Below is a small trained network, with its code and all its weights. Each question gives an input and a class and asks what happens when units are switched off, that is, made to give their printed mean instead of their output.

import numpy as np


def w(rows, s, z=0):
    codes = np.array(rows[::2]) - 128.0
    scale = np.full(codes.shape[1], s)
    scale[-1] = z or s
    return codes * scale


def norm(h):
    return h / np.sqrt((h * h).mean(-1, keepdims=True) + 1e-5)


def f(y):
    return np.maximum(y, 0)


def log_softmax(a):
    a = a - a.max(-1, keepdims=True)
    return a - np.log(np.exp(a).sum(-1, keepdims=True))


def net(x, mask):
    res = np.array(x, float).reshape(1, 7) / 4 @ E
    u = 0
    for l in range(4):
        y = f(norm(res) @ A[l][:, :-1].T + A[l][:, -1])
        res = res + np.where(mask[u : u + 10], y, B[l][:, -1]) @ B[l][:, :-1]
        u += 10
    return log_softmax(norm(res)[-1] @ U[:, :-1].T + U[:, -1])


A, B = {}, {}
E = w([
[139,155,200,121,233],'x0',
[112,123,134,113,131],'x1',
[95,253,135,121,83],'x2',
[140,132,123,137,126],'x3',
[132,137,118,118,137],'x4',
[138,130,125,142,127],'x5',
[71,182,63,196,200],'x6',
],0.0076)
A[0] = w([
[206,62,149,153,111,44],'L0N1',
[88,25,56,198,140,91],'L0N2',
[134,142,122,128,157,133],'L0N3',
[152,48,22,118,112,160],'L0N4',
[167,119,209,129,96,155],'L0N5',
[213,86,79,114,135,1],'L0N6',
[142,20,92,158,116,75],'L0N7',
[125,68,60,151,188,19],'L0N8',
[165,127,202,93,122,28],'L0N9',
[1,113,77,125,126,215],'L0N10',
],0.009,0.0023)
B[0] = w([
[88,77,75,16,198,226],'L0N1',
[208,200,223,66,124,252],'L0N2',
[59,127,145,188,89,170],'L0N3',
[119,214,213,36,118,250],'L0N4',
[199,170,82,126,90,237],'L0N5',
[15,111,121,69,121,183],'L0N6',
[82,142,196,57,140,244],'L0N7',
[167,106,254,185,214,212],'L0N8',
[216,123,124,191,134,213],'L0N9',
[206,156,98,197,106,250],'L0N10',
],0.0057,0.0041)
A[1] = w([
[206,192,63,65,210,125],'L1N1',
[156,139,143,104,144,163],'L1N2',
[206,138,61,156,93,93],'L1N3',
[151,56,158,172,170,107],'L1N4',
[72,137,152,55,111,142],'L1N5',
[179,54,118,149,209,97],'L1N6',
[144,72,134,148,170,121],'L1N7',
[139,70,113,51,85,71],'L1N8',
[56,55,138,78,3,170],'L1N9',
[104,25,101,186,72,4],'L1N10',
],0.0065,0.0041)
B[1] = w([
[162,37,194,170,39,253],'L1N1',
[204,167,85,131,146,235],'L1N2',
[153,166,129,53,62,172],'L1N3',
[133,39,1,142,170,183],'L1N4',
[179,88,96,110,172,206],'L1N5',
[193,111,65,156,235,201],'L1N6',
[140,113,8,164,183,174],'L1N7',
[107,209,101,82,146,192],'L1N8',
[55,200,128,56,177,218],'L1N9',
[51,81,117,53,61,128],'L1N10',
],0.0052,0.0035)
A[2] = w([
[141,59,93,95,155,112],'L2N1',
[147,70,155,116,207,115],'L2N2',
[100,195,184,125,143,93],'L2N3',
[171,149,218,111,145,140],'L2N4',
[221,166,149,65,169,133],'L2N5',
[156,59,128,175,169,104],'L2N6',
[17,3,85,164,125,4],'L2N7',
[189,209,143,61,91,193],'L2N8',
[159,150,62,178,96,49],'L2N9',
[164,78,89,107,16,136],'L2N10',
],0.007,0.0038)
B[2] = w([
[135,171,113,124,75,159],'L2N1',
[113,209,1,127,78,186],'L2N2',
[148,88,150,201,134,168],'L2N3',
[177,51,124,232,136,206],'L2N4',
[143,84,161,177,57,235],'L2N5',
[83,79,90,39,143,161],'L2N6',
[78,205,45,7,162,128],'L2N7',
[66,21,144,147,150,254],'L2N8',
[110,123,93,157,135,145],'L2N9',
[42,230,160,75,115,161],'L2N10',
],0.0064,0.0073)
A[3] = w([
[142,121,246,191,200,194],'L3N1',
[115,146,81,118,78,233],'L3N2',
[114,96,94,106,173,200],'L3N3',
[122,109,108,198,235,43],'L3N4',
[97,167,145,114,145,40],'L3N5',
[108,97,117,105,85,120],'L3N6',
[208,44,119,93,135,252],'L3N7',
[99,146,105,187,82,75],'L3N8',
[146,136,120,175,216,75],'L3N9',
[107,146,137,157,235,65],'L3N10',
],0.011,0.0027)
B[3] = w([
[161,100,114,116,9,245],'L3N1',
[97,127,138,196,182,167],'L3N2',
[190,97,81,88,189,170],'L3N3',
[113,200,158,3,118,207],'L3N4',
[106,84,177,178,36,135],'L3N5',
[32,189,225,115,138,159],'L3N6',
[135,163,24,203,216,255],'L3N7',
[143,189,117,178,214,170],'L3N8',
[50,69,164,86,81,193],'L3N9',
[57,102,206,41,90,183],'L3N10',
],0.0061,0.009)
U = w([
[132,102,149,2,151,190],'0',
[217,92,165,143,61,185],'1',
[92,183,172,90,69,176],'2',
[102,204,104,168,133,2],'3',
[206,92,66,94,174,66],'4',
],0.011,0.0038)

Each question gives the input, the list of numbers given to net, and the class t.
The units are the neurons (one row each of A and B). Each row of codes is followed by its name. A weight is (code - 128) times the scale printed after its matrix; where a second scale follows, it is the last column's (A, B and U).
mask holds one flag per neuron, layer by layer. A switched-off neuron (its flag False) gives its mean, the last column of its row in B, instead of its output. The means were averaged over made-up inputs and are rounded, as every weight is.
A unit's drop is (log p(t) with every unit on - log p(t) with that unit switched off) / (log p(t) with every unit on - log p(t) with every unit switched off).
The circuit of an input: a set's keep is (log p(t) with only the set's units on - log p(t) with every unit switched off) / (log p(t) with every unit on - log p(t) with every unit switched off). Starting from the 12 units with the biggest drops (on a tie, the unit counted first), units are removed one at a time, each time the one whose removal leaves the highest keep (on an exact tie, the one counted first), for as long as the keep stays at least 0.8.
circuit, biggest first: the units of the circuit, biggest drop first
most important unit: the unit with the biggest drop
top k neurons: the k neurons with the biggest drops, biggest first
k most important neurons of layer l: the k neurons of layer l with the biggest drops, biggest first
drop of u: that unit's drop, to one decimal
input [4,4,2,5,-1,8,3], class 2: most important unit : L0N2
input [-1,8,-7,5,-4,-3,6], class 1: top 2 neurons : [L0N2 L0N4]
input [0,-7,-5,3,-1,5,8], class 1: circuit, biggest first : [L0N2 L1N1]
input [7,3,-4,7,-3,-6,-1], class 4: circuit, biggest first : [L3N7 L2N2]
input [5,5,1,0,2,-8,4], class 2: circuit, biggest first : [L0N1 L3N1]
input [5,0,-6,3,-3,-2,7], class 0: top 2 neurons : [L3N4 L3N10]
input [-7,-5,-3,-2,-3,-4,0], class 0: 2 most important neurons of layer 1 : [L1N9 L1N5]
input [0,-2,-1,1,8,6,5], class 1: 3 most important neurons of layer 0 : [L0N2 L0N1 L0N10]
input [-8,-5,1,-3,-4,5,-7], class 2: 2 most important neurons of layer 2 : [L2N10 L2N6]
input [3,8,0,7,8,1,6], class 0: 2 most important neurons of layer 0 : [L0N4 L0N2]
input [-5,-2,-5,-6,-2,2,-1], class 0: 3 most important neurons of layer 0 : [L0N1 L0N6 L0N7]
input [-1,-5,2,-7,-2,-1,-8], class 2: 3 most important neurons of layer 0 : [L0N2 L0N8 L0N5]
input [-6,-7,1,-2,-3,5,-7], class 2: top 2 neurons : [L2N10 L3N6]
input [1,-1,-7,5,-5,6,-5], class 4: circuit, biggest first : [L3N7]
input [-4,2,-7,7,2,6,6], class 1: top 2 neurons : [L0N2 L0N4]
input [-7,5,-8,2,6,-7,5], class 1: drop of L0N2 : 1.7
input [6,7,0,1,-6,1,7], class 0: drop of L0N4 : 0.3
input [-4,3,-2,-5,-8,-3,7], class 1: drop of L0N2 : 0.5
